Rows and roughly how far along a hidden order each lies, from 0 to 12:
In the rows, zero is written as 100.
[ 92  99 120  97 113 125 101  90 117 110 104 104  91  76 103  96 108  82]
4
[ 93  95  98 106 112 109 118 119 143  85 107  97  97  98  87 120 154  91]
1
[ 96  94 114  91  96 118  97 124 160 118 111 108 107  51  97 110 116  74]
7
[114  83  65  77  97 121  92 116 144 115  98 122 126  43  98  77 111  51]
12
[103  95 114  95 109 120 115 133 126  91 112 102 108  80  88  96 132  88]
5
[103  91  76  97  97 108 103 108 164  94 101 105 104  79  89 117 128  77]
4
[ 94 109 118  99 100 115  93 111 116 114 120  95  95  82 101 105 100  97]
1
[112  84  61  86  98 110  97 123 148 111  98 114 122  45  97  93 116  62]
9
[104  75  64  96 119  98 118  71 154  78  71 120  94  84  84 106 139  65]
4
[109  84  85  86 111 112 101  91  91 111  92 117 115  96 102  74 100  78]
5
[ 99  84  71 101  99 100 102  96 106  93  90 105 109  96 103 103  96  94]
0
[112 109  95  96  85 102  90 140  53 109 120  96 124  86  92 102 110  93]
2
[108  78  75  88 121 115 115 127 161  95  88 123 118  50  91  89 146  52]
11
[110 110  69  97  83  91  84 149 145 107 117 104 126  87  95 108 107  93]
3
[110  73  84  77 131 118 112  82 139 105  77 131 108  50  92  70 130  49]
11

Part 2:
[114 102  98  96 107 107  94  80  97 104 118  99 116  91  81  90]
5
[131 104 106  84 103 110 110 104  92  90 108 103 129 165  99  99]
2
[134 104 112  89  99 114 109 109  93  92 108 100 119 142 100  99]
2
[109  99 101 100 105 101  87  99 104 107 111 101 106  69  80 103]
7
[129 104 107  84  96 107 105 116  97 100 110  99 112 125  85  98]
1
[114 104 105  75  94 109 110 114  97  84 101  96 123 124 103  98]
2
[158 108 110 125 115 108 117  87  94  94 101  95 106 116 128 107]
3
[126  97 133 107  96 105 104  95  92 124 100  97 106  88 124  98]
12
[121  99 139  92  83 110 104 100  91 114 117  94 124 103  91  98]
12
[141 105 112 114 115 109  93  73  98 118 120  97 118  92  71  94]
6
[150 108 123 106  97 107 114 105 109 100 106  86  99  70 119 103]
1
[135 103  91  98 109 111 103  81  91  97 114 101 117 107  96  97]
4
[115  98 105 110  97  97  96 113 100  98 103  98 114 173  85  89]
9
[119 101  84 105 103  98 112 110 109 114  94  97  63  56  95 106]
0
[136 104  97 104 108 108 111 106  95 101  98 100 105 149 113 104]
2
[128 103  98 100 109 111 107  89  88  95 108 103 119 103  98 100]
4
[152 101 120 144 103  97 110  95  98 106  98 105 114  76  92 108]
10
[132 101 100 137 113  92  95 101 104 112 106  97  83 119 141 103]
8

[109 127 121 108  85  93 153  95 105 100 109 103 103  56  95  98  70  87
  94  81 106  79  87  90  92  83  98  69  88 100 106 111  97  61  99  93]
5
[111  98 107 100  92 115  95 100 118  85  89 110  94 105  82  98  93  96
  92  85  96  93  97 110 112 130  96 114 103  94  70 109  39 106 116  99]
3
[ 96 143  95  86 100  98  77  92  83  96  98  99  84 106  99 106 105  85
 103  98 106  71  95  76  85 109 102  59  99  93  91 107 117  81  94 109]
2
[111  74 129 120  99  93 187 106  91 109  97  97 102  76  85  95  91 114
  93  42 117  85  93 112 114 118 104  84  84 129 115 113  79 105 118 100]
4
[109 163 118  99 108 110 179 106  86  88 110  98 106  81  89  98  75  89
  95  76  89  81  90 110 108 104  88  77 101  84 124 120  90  34 115 103]
1
[ 75  42  99  97  99  78   0  84 122 112 111  94 128  48 126 100 110 110
 112 106 132  95 106 130  99  45 116  86 111  63  60 100 167  68  78  96]
12
[ 88  93  85  95 114 116 115 109  91  95  98 108  87 100 110 100 106 115
  98  94  70 109 106  92  87 129 104  92  93  79  84 110  99  70  84 102]
0
[103  86  91 111  91 113 182  98 105 100  86 106  85  82  85  95 109  74
  97  86  83  98 104  98 109  94 103 102 103 110 123 111  99  16  96 104]
1
[ 97  59  85  99 132 107  15 100  89  93  93  99  96 119  87 113 105 114
  96  92  92 129 112 102  95  89  93  94 111 102 108  82 114 121  73 107]
3

[ 99  97  47  89 115 102 103 105  98  98 108  97  97 116 112  97 107  99
  89 115 112  97  97  80 104  98  96 100 107 123  98 179 109]
3
[103 104 144 107  79 106  99 134 101 113 105 103  93  90  90 102  91 111
 108  91  84  99 102  92 107 112 159 102  99 101 112 108  69]
10
[101 107 149 109  77 105  97 136 101 112 103 104  92  88  85 102  90 113
 106  90  79 100 103  95 110 114 160 103  99  99 116 102  65]
10
[103  97 100 101  93 106 102 126  99 111 109 100  97 103 102 101  97 106
 109 102  96  97  98  84 104 106 142 101 102 107 106 143  89]
7
[102  98  94 102  97 105 101 126 100 109 109 100  96 102 100 100  98 110
 107 103  92  97  99  87 109 109 142 101 102 109 109 145  84]
7
[102  96  79  97 103 105 102 118  99 107 109  99  97 108 105  99 101 105
 103 107 100  97  98  82 106 104 128 101 104 113 105 158  93]
5
[104 109 189 106  62 107  99 144 101 115  99 106  92  83  81 103  83 106
 106  80  82 101 105  97 102 110 166 104  98  95 111  74  65]
12
[ 94  98   0  89 135  98  99  93  97  91 107  94  96 119 114  95 115 104
  78 124 115  99  96  83 111  99  72  98 108 126 101 200 111]
0
[105 104 154 104  73 107 101 136 101 114 104 104  94  90  90 103  89 106
 111  86  88  99 101  91 100 108 161 103  99  95 108  99  73]
10
[105 102 144 104  78 107 101 133 100 114 105 103  94  94  93 102  91 107
 111  91  91  98 100  89 102 109 157 102 100  98 108 112  76]
9
[105  99 125 102  83 107 103 131 100 113 107 101  96  98  97 102  93 106
 112  94  94  98  99  86 100 106 149 102 101 101 105 123  82]
8
[ 99 104 107 110  93 103  96 132 100 109 107 102  93  93  90 100  97 119
 105 100  77 100 102  93 118 117 151 101 100 107 119 133  65]
9
